Below is a small trained network, with its code and all its weights. Each question gives an input and a class and asks what happens when units are switched off, that is, made to give their printed mean instead of their output.

import numpy as np


def w(rows, s, z=0):
    codes = np.array(rows[::2]) - 128.0
    scale = np.full(codes.shape[1], s)
    scale[-1] = z or s
    return codes * scale


def f(y):
    return y / 2 * (1 + np.tanh(0.7978845608 * (y + 0.044715 * y**3)))


def log_softmax(a):
    a = a - a.max(-1, keepdims=True)
    return a - np.log(np.exp(a).sum(-1, keepdims=True))


def net(x, mask):
    res = np.array(x, float).reshape(1, 7) / 4 @ E
    y = f(res @ A[0][:, :-1].T + A[0][:, -1])
    res = res + np.where(mask, y, B[0][:, -1]) @ B[0][:, :-1]
    return log_softmax(res[-1] @ U[:, :-1].T + U[:, -1])


A, B = {}, {}
E = w([
[155,125,67,53,159,169,121],'x0',
[49,143,18,164,164,30,62],'x1',
[126,136,145,150,125,107,144],'x2',
[8,109,207,54,77,29,178],'x3',
[99,205,3,135,112,242,231],'x4',
[125,161,196,203,123,57,174],'x5',
[189,250,138,113,55,89,91],'x6',
],0.0065)
A[0] = w([
[150,126,179,153,102,192,118,203],'N0',
[85,188,131,32,96,94,153,119],'N1',
[158,160,129,244,159,136,108,234],'N2',
[113,134,43,150,135,78,87,113],'N3',
[117,120,136,199,110,123,165,233],'N4',
[87,145,95,162,176,88,119,200],'N5',
[111,163,101,139,150,88,89,107],'N6',
[149,185,119,164,180,178,75,151],'N7',
[84,75,120,121,179,127,161,95],'N8',
[163,114,146,122,94,150,160,176],'N9',
[166,118,217,88,158,146,85,130],'N10',
[141,196,147,88,78,130,72,41],'N11',
[127,90,134,136,134,103,54,163],'N12',
[105,84,127,144,197,143,157,29],'N13',
[151,35,102,190,154,119,178,65],'N14',
[85,193,115,141,109,175,155,35],'N15',
[152,116,84,158,146,102,132,2],'N16',
[109,123,186,129,164,56,89,238],'N17',
[185,108,134,178,152,151,67,209],'N18',
[158,141,167,112,95,172,204,159],'N19',
[111,184,143,160,76,138,105,86],'N20',
[206,64,132,109,103,57,86,77],'N21',
[81,143,88,163,151,100,99,40],'N22',
[140,187,121,117,34,112,69,48],'N23',
[75,13,129,161,102,168,146,76],'N24',
[71,152,180,108,75,117,149,232],'N25',
[140,195,121,86,88,135,122,34],'N26',
[92,76,123,128,158,155,142,43],'N27',
[55,169,97,148,81,188,171,10],'N28',
],0.011,0.0032)
B[0] = w([
[109,89,118,74,36,99,178,193],'N0',
[131,240,108,120,127,104,96,207],'N1',
[120,168,67,58,144,133,95,226],'N2',
[116,44,185,88,44,178,191,198],'N3',
[141,155,105,77,161,142,127,188],'N4',
[147,60,111,88,53,145,203,194],'N5',
[163,62,153,125,116,192,204,171],'N6',
[95,212,122,105,113,104,60,202],'N7',
[179,213,172,116,121,77,70,176],'N8',
[117,80,148,106,103,107,213,169],'N9',
[63,35,95,167,147,177,137,208],'N10',
[201,129,183,205,107,66,124,178],'N11',
[109,92,102,128,212,156,179,192],'N12',
[211,126,186,188,110,33,79,161],'N13',
[198,187,145,122,123,90,104,175],'N14',
[93,137,159,177,205,195,154,170],'N15',
[93,118,188,135,116,96,129,134],'N16',
[112,153,68,140,161,104,182,254],'N17',
[69,158,113,81,118,111,61,219],'N18',
[128,87,105,133,91,128,216,204],'N19',
[191,108,108,142,147,151,102,166],'N20',
[77,149,107,220,199,203,161,204],'N21',
[166,67,170,166,1,152,162,165],'N22',
[210,90,204,146,150,68,80,193],'N23',
[200,152,141,128,138,71,82,196],'N24',
[135,175,22,56,132,113,68,234],'N25',
[184,114,107,203,131,86,105,161],'N26',
[173,142,188,162,151,65,106,160],'N27',
[87,113,121,219,255,198,143,190],'N28',
],0.0069,0.0085)
U = w([
[255,154,216,232,154,83,91,36],'0',
[23,121,115,247,238,197,169,39],'1',
[84,59,154,83,50,159,202,60],'2',
[86,147,102,88,154,143,134,253],'3',
[95,141,95,87,156,131,129,214],'4',
[25,207,97,40,127,121,74,31],'5',
],0.0079,0.0041)

Each question gives the input, the list of numbers given to net, and the class t.
The units are the neurons (one row each of A and B). Each row of codes is followed by its name. A weight is (code - 128) times the scale printed after its matrix; where a second scale follows, it is the last column's (A, B and U).
mask holds one flag per neuron, in row order. A switched-off neuron (its flag False) gives its mean, the last column of its row in B, instead of its output. The means were averaged over made-up inputs and are rounded, as every weight is.
A unit's drop is (log p(t) with every unit on - log p(t) with that unit switched off) / (log p(t) with every unit on - log p(t) with every unit switched off).
The circuit of an input: a set's keep is (log p(t) with only the set's units on - log p(t) with every unit switched off) / (log p(t) with every unit on - log p(t) with every unit switched off). Starting from the 12 units with the biggest drops (on a tie, the unit counted first), units are removed one at a time, each time the one whose removal leaves the highest keep (on an exact tie, the one counted first), for as long as the keep stays at least 0.8.
circuit, biggest first: the units of the circuit, biggest drop first
most important unit: the unit with the biggest drop
top k neurons: the k neurons with the biggest drops, biggest first
input [-5,5,-7,-6,-8,3,-6], class 1: most important unit : N21
input [-3,-5,-6,-8,-2,6,6], class 5: circuit, biggest first : (N2; N18)
input [2,-8,1,-6,3,-8,6], class 2: circuit, biggest first : (N0; N19)
input [5,8,6,7,-6,1,-5], class 2: circuit, biggest first : (N5; N22)
input [3,-5,4,6,1,2,-1], class 5: top 2 neurons : (N25; N1)
input [-7,-7,-7,-8,0,3,7], class 5: circuit, biggest first : (N2; N18)
input [-6,8,4,7,4,-7,4], class 2: circuit, biggest first : (N3; N22)
input [-8,-2,-2,2,-8,7,-5], class 1: top 2 neurons : (N21; N10)
input [-5,-6,-2,4,-1,-6,-7], class 0: circuit, biggest first : (N24; N27)
input [-7,-7,3,3,8,8,-8], class 0: circuit, biggest first : (N24; N13)
input [7,5,-8,-7,-7,5,7], class 3: top 2 neurons : (N18; N2)
input [3,7,-3,7,4,-6,0], class 2: top 2 neurons : (N3; N22)
input [-2,7,3,4,6,1,-2], class 2: top 4 neurons : (N5; N3; N22; N21)
input [-6,-8,-4,-1,5,4,-1], class 2: circuit, biggest first : (N0)
input [1,1,2,-8,-7,-6,0], class 5: top 4 neurons : (N18; N7; N28; N2)
input [-4,-4,5,4,0,-3,-5], class 0: circuit, biggest first : (N24; N8)
input [2,-6,7,0,7,-2,2], class 1: top 2 neurons : (N28; N15)
input [6,-7,-1,-2,-8,7,4], class 1: circuit, biggest first : (N21; N10)
input [2,-2,-4,5,-7,-1,-3], class 1: circuit, biggest first : (N21; N10)
input [-2,3,5,8,3,0,-4], class 5: circuit, biggest first : (N25; N1)
input [-1,8,6,7,5,0,-6], class 2: circuit, biggest first : (N5)
input [-5,5,3,0,-2,8,-3], class 2: top 2 neurons : (N5; N22)
input [3,5,6,-8,-5,-7,-5], class 5: top 2 neurons : (N18; N7)
input [6,4,-4,-7,-1,-5,3], class 5: top 2 neurons : (N7; N18)
input [-4,-3,-1,8,-1,-3,8], class 0: top 2 neurons : (N11; N23)
